Here is a tiny trained network, its code and every weight. The questions are about switching its units off for an input and a target symbol, where a switched-off unit gives its printed mean instead of its output.

import numpy as np


def w(rows, s, z=0):
    codes = np.array(rows[::2]) - 128.0
    scale = np.full(codes.shape[1], s)
    scale[-1] = z or s
    return codes * scale


def norm(h):
    return h / np.sqrt((h * h).mean(-1, keepdims=True) + 1e-5)


def f(y):
    return y / 2 * (1 + np.tanh(0.7978845608 * (y + 0.044715 * y**3)))


def softmax(a):
    e = np.exp(a - a.max(-1, keepdims=True))
    return e / e.sum(-1, keepdims=True)


def log_softmax(a):
    a = a - a.max(-1, keepdims=True)
    return a - np.log(np.exp(a).sum(-1, keepdims=True))


def net(x, mask):
    ids = ['γδεθλμπστφ'.index(c) for c in x.split()]
    T = len(ids)
    res = E[ids] + P[:T]
    q, k, v = (norm(res) @ M[0].T for M in (Q, K, V))
    z = softmax(np.where(np.tri(T) > 0, q @ k.T / 3**0.5, -1e9)) @ v
    res = res + np.where(mask[0], z, O[0][:, -1]) @ O[0][:, :-1]
    y = f(norm(res) @ A[0][:, :-1].T + A[0][:, -1])
    res = res + np.where(mask[1:9], y, B[0][:, -1]) @ B[0][:, :-1]
    return log_softmax(norm(res)[-1] @ U[:, :-1].T + U[:, -1])


Q, K, V, O, A, B = {}, {}, {}, {}, {}, {}
E = w([
[93,158,167,174,156,149],'γ',
[104,129,73,51,138,171],'δ',
[153,193,150,123,96,99],'ε',
[98,112,250,164,153,111],'θ',
[175,68,151,111,121,96],'λ',
[93,65,142,193,111,99],'μ',
[80,128,202,95,132,150],'π',
[120,143,170,115,83,101],'σ',
[128,66,130,152,141,159],'τ',
[104,117,124,137,190,53],'φ',
],0.025)
P = w([
[31,60,64,204,61,58],'0',
[79,76,133,182,88,97],'1',
[106,80,154,173,96,117],'2',
[127,100,164,156,102,123],'3',
[149,114,155,138,101,133],'4',
[164,101,169,145,107,152],'5',
[189,120,163,116,112,160],'6',
[210,121,153,116,123,164],'7',
[228,131,169,119,137,182],'8',
[255,144,172,121,139,181],'9',
[247,145,170,93,124,166],'10',
],0.0078)
Q[0] = w([
[54,208,1,157,15,118],'H1',
[121,185,33,128,70,224],'H1',
[223,115,232,116,106,135],'H1',
],0.0072)
K[0] = w([
[43,95,149,207,91,141],'H1',
[2,111,147,178,122,120],'H1',
[206,144,140,111,216,163],'H1',
],0.013)
V[0] = w([
[66,116,106,28,248,82],'H1',
[194,47,119,159,161,86],'H1',
[123,228,162,120,180,2],'H1',
],0.011)
O[0] = w([
[35,71,155,69,137,59,125],'H1',
[248,79,82,179,242,149,255],'H1',
[155,254,132,214,213,40,163],'H1',
],0.0073,0.0051)
A[0] = w([
[96,110,176,133,149,157,2],'N1',
[117,193,6,103,156,192,103],'N2',
[134,121,174,88,166,170,129],'N3',
[192,142,157,134,112,116,141],'N4',
[143,139,155,144,81,184,173],'N5',
[67,142,107,142,167,193,203],'N6',
[109,197,158,90,116,133,140],'N7',
[171,90,131,92,76,47,49],'N8',
],0.023,0.0052)
B[0] = w([
[145,115,184,97,125,97,162],'N1',
[109,59,167,50,5,75,167],'N2',
[187,97,130,87,96,151,198],'N3',
[203,142,114,185,151,146,255],'N4',
[58,117,106,155,54,167,206],'N5',
[156,142,65,103,190,174,180],'N6',
[152,175,160,117,128,174,202],'N7',
[174,147,99,47,109,91,192],'N8',
],0.025,0.0084)
U = w([
[83,161,57,101,195,93,184],'γ',
[121,113,153,52,108,120,170],'δ',
[130,212,108,168,86,114,163],'ε',
[179,106,153,118,177,49,191],'θ',
[186,27,58,162,127,138,58],'λ',
[87,64,85,145,70,129,140],'μ',
[128,113,254,140,122,136,2],'π',
[150,199,132,159,30,125,119],'σ',
[87,109,130,112,175,200,117],'τ',
[68,98,135,191,118,61,178],'φ',
],0.008,0.0041)

Each question gives the input, a string of symbols that net reads in full, and the target symbol t.
The units are the heads (3 rows each of Q, K, V and O) and the neurons (one row each of A and B). Each row of codes is followed by its name. A weight is (code - 128) times the scale printed after its matrix; where a second scale follows, it is the last column's (O, A, B and U).
mask holds one flag per unit, heads first, then neurons. A switched-off unit (its flag False) gives its mean, the last column of its rows in O or B, instead of its output. The means were averaged over made-up inputs and are rounded, as every weight is.
A unit's drop is (log p(t) with every unit on - log p(t) with that unit switched off) / (log p(t) with every unit on - log p(t) with every unit switched off).
The circuit of an input: a set's keep is (log p(t) with only the set's units on - log p(t) with every unit switched off) / (log p(t) with every unit on - log p(t) with every unit switched off). Starting from all 9 units, units are removed one at a time, each time the one whose removal leaves the highest keep (on an exact tie, the one counted first), for as long as the keep stays at least 0.8.
circuit, biggest first: the units of the circuit, biggest drop first
k most important neurons: the k neurons with the biggest drops, biggest first
drop when u is switched off: that unit's drop, to one decimal
input τ σ δ σ φ μ μ δ γ, target δ: most important neuron : [N1]
input σ γ φ γ τ σ σ λ λ π, target λ: circuit, biggest first : [H1; N7]
input μ φ γ, target γ: circuit, biggest first : [N6; N4]
input μ μ δ σ τ φ φ σ μ δ τ, target δ: circuit, biggest first : [H1; N4]
input τ μ τ γ μ, target μ: 2 most important neurons : [N4; N5]
input δ π γ, target τ: circuit, biggest first : [N6; H1]
input φ ε σ δ γ σ γ π θ θ, target δ: 2 most important neurons : [N4; N3]
input φ φ σ, target θ: 2 most important neurons : [N5; N8]
input π γ δ σ ε σ δ θ θ δ μ, target δ: circuit, biggest first : [H1; N8]
input φ τ λ λ σ, target λ: 2 most important neurons : [N7; N4]
input θ φ θ σ φ μ, target φ: drop when N6 is switched off : 0.2
input τ π γ γ, target τ: drop when N4 is switched off : 0.1
input σ δ δ φ δ σ μ σ φ, target δ: drop when N4 is switched off : 0.3
input π π θ τ σ τ γ θ τ μ, target μ: most important neuron : [N5]
